Below is a small trained network, with its code and all its weights. Each question gives an input and a class and asks what happens when units are switched off, that is, made to give their printed mean instead of their output.

import numpy as np


def w(rows, s, z=0):
    codes = np.array(rows[::2]) - 128.0
    scale = np.full(codes.shape[1], s)
    scale[-1] = z or s
    return codes * scale


def f(y):
    return y / 2 * (1 + np.tanh(0.7978845608 * (y + 0.044715 * y**3)))


def log_softmax(a):
    a = a - a.max(-1, keepdims=True)
    return a - np.log(np.exp(a).sum(-1, keepdims=True))


def net(x, mask):
    res = np.array(x, float).reshape(1, 3) / 4 @ E
    y = f(res @ A[0][:, :-1].T + A[0][:, -1])
    res = res + np.where(mask, y, B[0][:, -1]) @ B[0][:, :-1]
    return log_softmax(res[-1] @ U[:, :-1].T + U[:, -1])


A, B = {}, {}
E = w([
[191,181,134,219,92,231,168,208],'x0',
[93,131,221,198,178,57,7,181],'x1',
[121,250,74,203,71,58,103,113],'x2',
],0.011)
A[0] = w([
[147,133,109,96,85,118,234,50,234],'neuron 1',
[82,226,40,117,66,77,192,86,166],'neuron 2',
[186,233,107,207,83,185,181,168,209],'neuron 3',
[78,48,162,3,151,180,123,110,251],'neuron 4',
[115,127,146,201,137,85,81,112,162],'neuron 5',
[167,196,94,178,102,155,146,159,228],'neuron 6',
[96,173,147,148,159,104,98,196,185],'neuron 7',
],0.011,0.0034)
B[0] = w([
[75,140,48,101,195,160,139,60,228],'neuron 1',
[21,146,130,179,93,110,148,110,242],'neuron 2',
[137,219,241,99,187,173,96,150,250],'neuron 3',
[165,101,120,162,225,109,83,74,239],'neuron 4',
[104,192,236,186,100,111,131,212,188],'neuron 5',
[111,225,237,72,172,210,107,137,207],'neuron 6',
[254,137,89,161,44,73,125,200,182],'neuron 7',
],0.01,0.018)
U = w([
[172,123,136,228,27,35,126,219,229],'0',
[149,51,169,160,89,161,105,156,38],'1',
[18,177,108,134,87,151,131,76,162],'2',
[145,203,198,91,198,128,41,186,202],'3',
[148,55,80,158,254,120,109,72,184],'4',
[81,80,113,100,75,170,71,196,4],'5',
[165,135,164,27,101,84,140,161,17],'6',
[183,100,133,107,38,133,188,127,17],'7',
],0.0092,0.0034)

Each question gives the input, the list of numbers given to net, and the class t.
The units are the neurons (one row each of A and B). Each row of codes is followed by its name. A weight is (code - 128) times the scale printed after its matrix; where a second scale follows, it is the last column's (A, B and U).
mask holds one flag per neuron, in row order. A switched-off neuron (its flag False) gives its mean, the last column of its row in B, instead of its output. The means were averaged over made-up inputs and are rounded, as every weight is.
A unit's drop is (log p(t) with every unit on - log p(t) with that unit switched off) / (log p(t) with every unit on - log p(t) with every unit switched off).
The circuit of an input: a set's keep is (log p(t) with only the set's units on - log p(t) with every unit switched off) / (log p(t) with every unit on - log p(t) with every unit switched off). Starting from all 7 units, units are removed one at a time, each time the one whose removal leaves the highest keep (on an exact tie, the one counted first), for as long as the keep stays at least 0.8.
units of the circuit, in order: the units of the circuit, biggest drop first
k most important neurons: the k neurons with the biggest drops, biggest first
drop of u: that unit's drop, to one decimal
input [1,2,0], class 0: units of the circuit, in order	(neuron 3; neuron 6; neuron 1)
input [-8,-7,0], class 4: units of the circuit, in order	(neuron 4)
input [2,4,-2], class 0: units of the circuit, in order	(neuron 3; neuron 6)
input [-5,5,-1], class 0: 4 most important neurons	(neuron 3; neuron 6; neuron 1; neuron 7)
input [2,-4,1], class 2: 3 most important neurons	(neuron 4; neuron 1; neuron 5)
input [-7,1,6], class 0: 2 most important neurons	(neuron 1; neuron 6)
input [-2,2,0], class 0: 2 most important neurons	(neuron 3; neuron 6)
input [-4,2,-2], class 4: 2 most important neurons	(neuron 3; neuron 6)
input [-5,0,5], class 2: drop of neuron 7	0.1
input [-7,6,-8], class 4: drop of neuron 4	0.1
input [-5,-8,-1], class 4: drop of neuron 4	0.3
input [0,-4,7], class 2: drop of neuron 2	3.0
